Here is a tiny trained network, its code and every weight. The questions are about switching its units off for an input and a class, where a switched-off unit gives its printed mean instead of its output.

import numpy as np


def w(rows, s, z=0):
    codes = np.array(rows[::2]) - 128.0
    scale = np.full(codes.shape[1], s)
    scale[-1] = z or s
    return codes * scale


def norm(h):
    return h / np.sqrt((h * h).mean(-1, keepdims=True) + 1e-5)


def f(y):
    return np.maximum(y, 0)


def log_softmax(a):
    a = a - a.max(-1, keepdims=True)
    return a - np.log(np.exp(a).sum(-1, keepdims=True))


def net(x, mask):
    res = np.array(x, float).reshape(1, 8) / 4 @ E
    u = 0
    for l in range(2):
        y = f(norm(res) @ A[l][:, :-1].T + A[l][:, -1])
        res = res + np.where(mask[u : u + 8], y, B[l][:, -1]) @ B[l][:, :-1]
        u += 8
    return log_softmax(norm(res)[-1] @ U[:, :-1].T + U[:, -1])


A, B = {}, {}
E = w([
[190,150,176,48,180,71,52,182,192],'x0',
[131,130,131,127,123,129,132,128,130],'x1',
[126,129,128,127,129,127,129,129,125],'x2',
[128,126,125,129,131,126,128,126,131],'x3',
[133,129,131,125,124,126,137,127,129],'x4',
[115,217,35,96,61,74,142,138,45],'x5',
[254,89,160,184,131,99,127,244,43],'x6',
[124,123,123,128,134,121,134,126,126],'x7',
],0.01)
A[0] = w([
[109,99,163,87,145,200,89,72,205,64],'L0N1',
[5,237,58,14,163,109,151,46,196,101],'L0N2',
[121,237,57,95,85,62,106,135,53,136],'L0N3',
[72,205,128,22,171,123,71,49,222,103],'L0N4',
[159,174,153,3,185,61,38,178,182,141],'L0N5',
[137,89,137,184,137,172,173,161,60,2],'L0N6',
[137,33,202,185,213,162,125,151,134,132],'L0N7',
[14,154,115,97,142,161,102,35,195,232],'L0N8',
],0.0074,0.0059)
B[0] = w([
[86,191,77,146,200,88,201,191,95,181],'L0N1',
[140,66,147,140,47,166,30,9,180,230],'L0N2',
[150,182,54,80,39,45,77,134,89,195],'L0N3',
[19,110,76,195,85,114,144,184,173,213],'L0N4',
[92,160,223,133,123,1,66,82,174,214],'L0N5',
[4,115,151,126,114,141,72,150,113,153],'L0N6',
[130,62,145,151,65,162,77,16,178,206],'L0N7',
[204,195,188,24,195,128,196,152,98,248],'L0N8',
],0.0084,0.012)
A[1] = w([
[117,137,57,182,136,121,136,188,80,4],'L1N1',
[98,80,126,140,122,206,114,109,123,24],'L1N2',
[122,59,100,178,109,212,141,153,115,1],'L1N3',
[99,143,80,63,113,202,174,71,116,77],'L1N4',
[154,126,11,108,63,188,137,91,82,76],'L1N5',
[110,186,153,78,125,50,90,140,141,198],'L1N6',
[134,107,116,111,171,251,221,117,149,17],'L1N7',
[66,168,138,161,219,130,190,128,164,125],'L1N8',
],0.014,0.0063)
B[1] = w([
[63,61,169,21,58,33,130,122,171,148],'L1N1',
[148,181,83,150,109,148,177,190,168,161],'L1N2',
[126,185,70,152,71,189,197,132,173,157],'L1N3',
[206,175,131,178,193,113,81,143,60,190],'L1N4',
[68,84,249,182,183,167,144,122,156,181],'L1N5',
[147,113,84,135,151,190,171,137,102,254],'L1N6',
[232,209,70,69,62,31,69,167,37,176],'L1N7',
[90,39,76,70,157,149,204,221,114,185],'L1N8',
],0.014)
U = w([
[225,227,36,29,159,48,141,214,14,241],'0',
[153,177,75,228,36,238,223,198,213,25],'1',
[87,194,226,217,220,228,69,21,23,73],'2',
[4,30,233,108,36,86,215,184,90,48],'3',
[29,47,88,49,226,143,210,198,228,128],'4',
[214,34,216,223,203,129,51,111,205,3],'5',
[40,226,29,47,34,62,16,17,215,143],'6',
],0.019,0.0067)

Each question gives the input, the list of numbers given to net, and the class t.
The units are the neurons (one row each of A and B). Each row of codes is followed by its name. A weight is (code - 128) times the scale printed after its matrix; where a second scale follows, it is the last column's (A, B and U).
mask holds one flag per neuron, layer by layer. A switched-off neuron (its flag False) gives its mean, the last column of its row in B, instead of its output. The means were averaged over made-up inputs and are rounded, as every weight is.
A unit's drop is (log p(t) with every unit on - log p(t) with that unit switched off) / (log p(t) with every unit on - log p(t) with every unit switched off).
The circuit of an input: a set's keep is (log p(t) with only the set's units on - log p(t) with every unit switched off) / (log p(t) with every unit on - log p(t) with every unit switched off). Starting from the 12 units with the biggest drops (on a tie, the unit counted first), units are removed one at a time, each time the one whose removal leaves the highest keep (on an exact tie, the one counted first), for as long as the keep stays at least 0.8.
units of the circuit, in order: the units of the circuit, biggest drop first
top k neurons: the k neurons with the biggest drops, biggest first
k most important neurons of layer l: the k neurons of layer l with the biggest drops, biggest first
input [0,-6,6,-8,-2,4,1,-7], class 3: units of the circuit, in order -> (L1N5; L0N5)
input [5,-8,-6,-8,4,0,2,0], class 5: top 3 neurons -> (L1N7; L0N8; L0N5)
input [-2,7,0,4,2,-1,-4,-4], class 0: units of the circuit, in order -> (L0N8)
input [-5,4,5,-7,-6,-7,0,4], class 0: units of the circuit, in order -> (L1N7; L0N5)
input [5,-5,5,0,-6,-5,0,-5], class 4: 3 most important neurons of layer 0 -> (L0N2; L0N1; L0N3)
input [0,-5,-3,6,-1,2,3,-4], class 3: top 2 neurons -> (L0N5; L0N8)
input [3,2,5,2,-1,0,1,-6], class 5: 3 most important neurons of layer 0 -> (L0N5; L0N8; L0N1)
input [0,-7,3,-2,8,-1,-5,-3], class 0: top 3 neurons -> (L0N8; L0N5; L1N4)
input [-1,-2,-7,-4,4,2,-4,3], class 2: top 2 neurons -> (L0N2; L0N5)
input [-2,4,2,1,-6,-5,-8,-2], class 0: top 3 neurons -> (L0N8; L0N5; L1N7)
input [-7,-1,-5,2,-5,1,-1,-4], class 2: top 2 neurons -> (L1N5; L0N1)
input [-1,5,6,6,-5,6,5,-1], class 3: top 2 neurons -> (L1N5; L0N8)
input [1,-3,7,-2,0,-3,0,-5], class 4: 2 most important neurons of layer 0 -> (L0N2; L0N1)
input [-2,7,-8,4,-1,-7,4,-5], class 1: units of the circuit, in order -> (L0N5)
input [-1,8,-6,-5,7,-1,-5,8], class 0: top 2 neurons -> (L0N8; L0N5)
input [8,0,6,2,8,0,5,6], class 5: top 2 neurons -> (L1N7; L0N8)
input [1,7,6,-6,-5,0,0,-5], class 4: 3 most important neurons of layer 1 -> (L1N7; L1N6; L1N4)
input [-7,-8,-6,3,3,0,7,-2], class 1: top 3 neurons -> (L1N3; L0N3; L0N1)
input [-2,-8,-5,4,4,-2,-7,0], class 0: top 2 neurons -> (L0N8; L0N5)
input [7,8,-5,-4,1,0,-7,-1], class 4: 2 most important neurons of layer 1 -> (L1N6; L1N7)
input [4,0,-7,-8,3,0,-6,7], class 4: 2 most important neurons of layer 1 -> (L1N6; L1N7)
